Below are the code and all the weights of a small trained network. Each question names an input and a class and asks about switching units off, where a switched-off unit gives its printed mean instead of its output.

import numpy as np


def w(rows, s, z=0):
    codes = np.array(rows[::2]) - 128.0
    scale = np.full(codes.shape[1], s)
    scale[-1] = z or s
    return codes * scale


def f(y):
    return np.maximum(y, 0)


def log_softmax(a):
    a = a - a.max(-1, keepdims=True)
    return a - np.log(np.exp(a).sum(-1, keepdims=True))


def net(x, mask):
    res = np.array(x, float).reshape(1, 8) / 4 @ E
    y = f(res @ A[0][:, :-1].T + A[0][:, -1])
    res = res + np.where(mask, y, B[0][:, -1]) @ B[0][:, :-1]
    return log_softmax(res[-1] @ U[:, :-1].T + U[:, -1])


A, B = {}, {}
E = w([
[63,153,106,82,130,134,172,72,156,150],'x0',
[89,215,59,226,80,173,92,179,243,150],'x1',
[60,74,137,179,57,134,57,40,201,116],'x2',
[98,99,127,200,227,18,193,151,210,161],'x3',
[138,90,163,92,150,138,151,169,126,6],'x4',
[166,108,58,46,160,129,132,211,99,174],'x5',
[129,120,121,42,145,91,221,121,254,192],'x6',
[183,170,134,147,159,111,70,50,78,138],'x7',
],0.0076)
A[0] = w([
[128,162,67,191,136,125,100,202,135,150,105],'N0',
[154,155,102,78,58,177,169,117,193,135,212],'N1',
[92,99,158,152,145,75,162,165,222,75,118],'N2',
[84,73,164,171,165,105,183,159,197,47,83],'N3',
[192,135,108,71,199,122,192,243,27,39,107],'N4',
[189,163,104,255,126,159,91,233,166,156,246],'N5',
[142,210,84,94,221,124,141,207,88,78,119],'N6',
[200,114,129,79,193,79,208,214,75,115,168],'N7',
[63,123,103,109,124,74,199,119,186,210,165],'N8',
[147,235,35,169,127,113,119,97,177,177,198],'N9',
[169,166,105,163,105,156,101,143,84,141,217],'N10',
[185,93,180,153,195,36,147,63,94,91,239],'N11',
[157,107,222,131,197,29,136,72,108,100,252],'N12',
[128,43,141,108,138,46,223,190,220,200,169],'N13',
],0.0083,0.0025)
B[0] = w([
[54,126,131,107,170,96,83,97,167,66,185],'N0',
[108,178,151,116,186,92,85,134,172,72,187],'N1',
[82,112,175,130,87,131,163,80,98,96,200],'N2',
[103,97,165,132,47,132,144,138,116,113,196],'N3',
[153,128,59,146,114,125,75,180,168,156,240],'N4',
[97,121,158,141,141,73,59,160,137,7,225],'N5',
[105,103,104,172,120,116,164,130,131,154,199],'N6',
[153,122,106,155,107,168,120,157,81,153,230],'N7',
[82,109,95,165,159,70,119,138,123,126,219],'N8',
[98,138,134,112,196,78,110,125,160,114,211],'N9',
[107,97,131,148,130,90,115,118,170,74,185],'N10',
[174,126,181,91,113,164,169,93,127,160,206],'N11',
[144,167,134,95,128,189,148,91,86,163,207],'N12',
[104,99,108,185,102,96,175,126,110,127,248],'N13',
],0.013)
U = w([
[107,160,115,58,254,94,88,151,166,72,137],'0',
[207,154,101,64,123,215,105,198,117,159,3],'1',
[109,99,80,190,101,119,111,158,113,97,149],'2',
[120,125,185,91,41,194,145,53,84,93,221],'3',
[133,186,96,107,221,150,172,50,136,195,133],'4',
],0.01,0.0029)

Each question gives the input, the list of numbers given to net, and the class t.
The units are the neurons (one row each of A and B). Each row of codes is followed by its name. A weight is (code - 128) times the scale printed after its matrix; where a second scale follows, it is the last column's (A, B and U).
mask holds one flag per neuron, in row order. A switched-off neuron (its flag False) gives its mean, the last column of its row in B, instead of its output. The means were averaged over made-up inputs and are rounded, as every weight is.
A unit's drop is (log p(t) with every unit on - log p(t) with that unit switched off) / (log p(t) with every unit on - log p(t) with every unit switched off).
The circuit of an input: a set's keep is (log p(t) with only the set's units on - log p(t) with every unit switched off) / (log p(t) with every unit on - log p(t) with every unit switched off). Starting from the 12 units with the biggest drops (on a tie, the unit counted first), units are removed one at a time, each time the one whose removal leaves the highest keep (on an exact tie, the one counted first), for as long as the keep stays at least 0.8.
units of the circuit, in order: the units of the circuit, biggest drop first
most important unit: the unit with the biggest drop
k most important neurons: the k neurons with the biggest drops, biggest first
drop when u is switched off: that unit's drop, to one decimal
input [0,6,-6,-7,5,-7,-3,-8], class 0: units of the circuit, in order -> N13, N1
input [-7,7,8,4,-2,-6,-1,0], class 0: units of the circuit, in order -> N9, N5
input [0,4,-7,-1,-1,-7,2,-6], class 0: units of the circuit, in order -> N1, N7
input [6,6,-3,-7,5,-4,4,-5], class 0: units of the circuit, in order -> N1
input [7,-7,1,3,1,1,6,-4], class 3: 3 most important neurons -> N12, N2, N11
input [7,1,-7,-2,-5,2,-8,7], class 0: 2 most important neurons -> N13, N9
input [-1,-3,3,5,3,6,5,1], class 2: 2 most important neurons -> N13, N8
input [1,-3,-5,6,2,6,7,8], class 2: 2 most important neurons -> N13, N7
input [0,-6,-6,6,0,4,-2,-5], class 2: 2 most important neurons -> N13, N6
input [7,1,-8,2,-8,4,6,-7], class 2: 2 most important neurons -> N13, N7
input [0,-1,-6,4,-3,-8,-4,7], class 3: drop when N1 is switched off -> 0.1
input [-2,0,-4,3,6,-3,-1,-2], class 3: drop when N8 is switched off -> 0.3
input [-3,-8,-5,-6,8,-2,-4,-3], class 1: drop when N4 is switched off -> 0.0
input [5,-5,-8,0,2,-6,-3,6], class 1: most important unit -> N4
input [-2,6,-4,-2,2,1,-1,-8], class 0: drop when N13 is switched off -> 0.1
